Below is a small trained network, with its code and all its weights. Each question gives an input and a class and asks what happens when units are switched off, that is, made to give their printed mean instead of their output.

import numpy as np


def w(rows, s, z=0):
    codes = np.array(rows[::2]) - 128.0
    scale = np.full(codes.shape[1], s)
    scale[-1] = z or s
    return codes * scale


def norm(h):
    return h / np.sqrt((h * h).mean(-1, keepdims=True) + 1e-5)


def f(y):
    return y / 2 * (1 + np.tanh(0.7978845608 * (y + 0.044715 * y**3)))


def log_softmax(a):
    a = a - a.max(-1, keepdims=True)
    return a - np.log(np.exp(a).sum(-1, keepdims=True))


def net(x, mask):
    res = np.array(x, float).reshape(1, 2) / 4 @ E
    u = 0
    for l in range(3):
        y = f(norm(res) @ A[l][:, :-1].T + A[l][:, -1])
        res = res + np.where(mask[u : u + 10], y, B[l][:, -1]) @ B[l][:, :-1]
        u += 10
    return log_softmax(norm(res)[-1] @ U[:, :-1].T + U[:, -1])


A, B = {}, {}
E = w([
[254,31,246,76,115,48,132],'x0',
[17,93,213,194,50,160,54],'x1',
],0.0095)
A[0] = w([
[175,188,68,174,148,55,203,51],'L0N1',
[109,147,61,160,172,197,101,104],'L0N2',
[49,109,196,162,126,164,98,9],'L0N3',
[194,155,91,93,210,112,168,159],'L0N4',
[209,118,191,153,71,159,116,135],'L0N5',
[61,145,171,167,134,118,128,85],'L0N6',
[109,151,176,159,35,103,68,41],'L0N7',
[118,128,166,162,1,178,101,4],'L0N8',
[150,177,101,71,158,107,159,46],'L0N9',
[74,103,55,215,167,90,78,128],'L0N10',
],0.0072,0.0024)
B[0] = w([
[74,72,88,146,54,80,183,201],'L0N1',
[218,170,173,106,140,99,111,202],'L0N2',
[146,69,105,113,202,103,154,203],'L0N3',
[3,88,134,96,103,79,96,253],'L0N4',
[123,205,139,107,102,128,122,202],'L0N5',
[175,111,126,117,166,116,82,165],'L0N6',
[104,151,55,111,153,56,172,197],'L0N7',
[107,102,85,110,182,81,176,198],'L0N8',
[63,117,130,114,100,98,160,175],'L0N9',
[213,73,140,122,111,140,139,181],'L0N10',
],0.0074,0.0054)
A[1] = w([
[146,202,102,156,132,186,124,63],'L1N1',
[86,110,143,140,76,140,89,124],'L1N2',
[100,139,103,136,21,130,135,82],'L1N3',
[112,132,141,123,50,97,138,144],'L1N4',
[127,61,177,249,142,96,71,142],'L1N5',
[110,142,84,143,155,127,142,103],'L1N6',
[106,182,106,189,155,155,154,80],'L1N7',
[40,91,128,150,98,86,149,158],'L1N8',
[202,153,84,114,194,103,192,61],'L1N9',
[191,107,182,121,153,146,181,3],'L1N10',
],0.012,0.0044)
B[1] = w([
[120,100,141,109,46,133,95,162],'L1N1',
[134,128,120,185,213,106,105,143],'L1N2',
[157,143,196,149,144,166,106,147],'L1N3',
[162,157,168,154,111,134,61,184],'L1N4',
[125,145,84,55,140,90,160,205],'L1N5',
[174,114,129,121,66,144,150,169],'L1N6',
[133,100,62,134,113,167,139,163],'L1N7',
[161,124,112,135,203,113,146,254],'L1N8',
[54,144,200,255,181,112,98,176],'L1N9',
[129,163,116,95,93,153,68,151],'L1N10',
],0.0089,0.0086)
A[2] = w([
[207,192,189,143,192,129,136,184],'L2N1',
[122,148,97,210,51,255,91,15],'L2N2',
[150,144,183,191,202,61,56,99],'L2N3',
[41,138,209,243,169,139,16,214],'L2N4',
[153,123,87,183,51,237,125,20],'L2N5',
[171,107,126,88,88,87,195,144],'L2N6',
[121,129,133,125,134,206,176,2],'L2N7',
[83,106,200,170,104,79,99,230],'L2N8',
[103,141,20,138,169,170,77,155],'L2N9',
[78,136,104,155,160,119,117,85],'L2N10',
],0.0094,0.0032)
B[2] = w([
[47,189,128,146,44,214,164,195],'L2N1',
[218,206,192,16,123,157,35,207],'L2N2',
[98,145,86,223,92,219,182,254],'L2N3',
[112,198,45,221,91,125,254,191],'L2N4',
[124,138,239,41,45,187,66,189],'L2N5',
[138,124,84,62,147,132,50,215],'L2N6',
[164,92,100,101,89,155,182,116],'L2N7',
[116,189,63,164,157,211,123,222],'L2N8',
[165,80,232,58,159,17,103,220],'L2N9',
[141,156,144,106,87,148,98,165],'L2N10',
],0.0071,0.0061)
U = w([
[107,121,93,99,214,1,122,204],'0',
[191,188,200,17,48,126,28,189],'1',
[84,189,91,252,116,157,181,215],'2',
[150,70,132,123,90,165,153,13],'3',
[140,73,165,153,111,155,125,10],'4',
[140,79,121,135,74,141,136,20],'5',
[158,75,148,144,119,169,127,2],'6',
[151,74,139,136,107,169,137,10],'7',
],0.017,0.0053)

Each question gives the input, the list of numbers given to net, and the class t.
The units are the neurons (one row each of A and B). Each row of codes is followed by its name. A weight is (code - 128) times the scale printed after its matrix; where a second scale follows, it is the last column's (A, B and U).
mask holds one flag per neuron, layer by layer. A switched-off neuron (its flag False) gives its mean, the last column of its row in B, instead of its output. The means were averaged over made-up inputs and are rounded, as every weight is.
A unit's drop is (log p(t) with every unit on - log p(t) with that unit switched off) / (log p(t) with every unit on - log p(t) with every unit switched off).
unit that matters most: the unit with the biggest drop
top k neurons: the k neurons with the biggest drops, biggest first
top k neurons in layer l: the k neurons of layer l with the biggest drops, biggest first
drop of u: that unit's drop, to one decimal
input [-4,0], class 1: top 3 neurons in layer 0	[L0N8; L0N3; L0N7]
input [-1,-3], class 2: top 3 neurons	[L1N3; L1N5; L1N4]
input [-6,5], class 1: unit that matters most	L0N4
input [-2,-3], class 2: top 3 neurons	[L1N3; L0N3; L1N4]
input [0,-3], class 2: top 3 neurons	[L1N5; L1N3; L1N4]
input [7,8], class 0: top 4 neurons	[L1N5; L0N8; L1N9; L0N3]
input [-8,-8], class 0: top 3 neurons	[L0N4; L2N9; L0N1]
input [3,8], class 0: top 2 neurons	[L1N5; L0N3]
input [0,3], class 2: top 4 neurons	[L0N4; L1N9; L0N7; L0N1]
input [6,6], class 0: top 2 neurons	[L1N5; L1N9]
input [2,-3], class 2: top 2 neurons in layer 0	[L0N3; L0N8]
input [-7,7], class 0: top 2 neurons	[L1N2; L0N3]
input [5,5], class 0: top 2 neurons	[L1N5; L1N9]
input [5,7], class 0: top 2 neurons	[L1N5; L0N3]
input [1,4], class 0: unit that matters most	L0N2
input [3,-3], class 2: top 2 neurons in layer 0	[L0N3; L0N8]
input [0,2], class 2: top 2 neurons	[L1N9; L0N4]
input [-4,8], class 0: drop of L1N5	0.2
input [3,6], class 0: drop of L1N5	0.1
input [-6,6], class 0: drop of L0N5	0.3
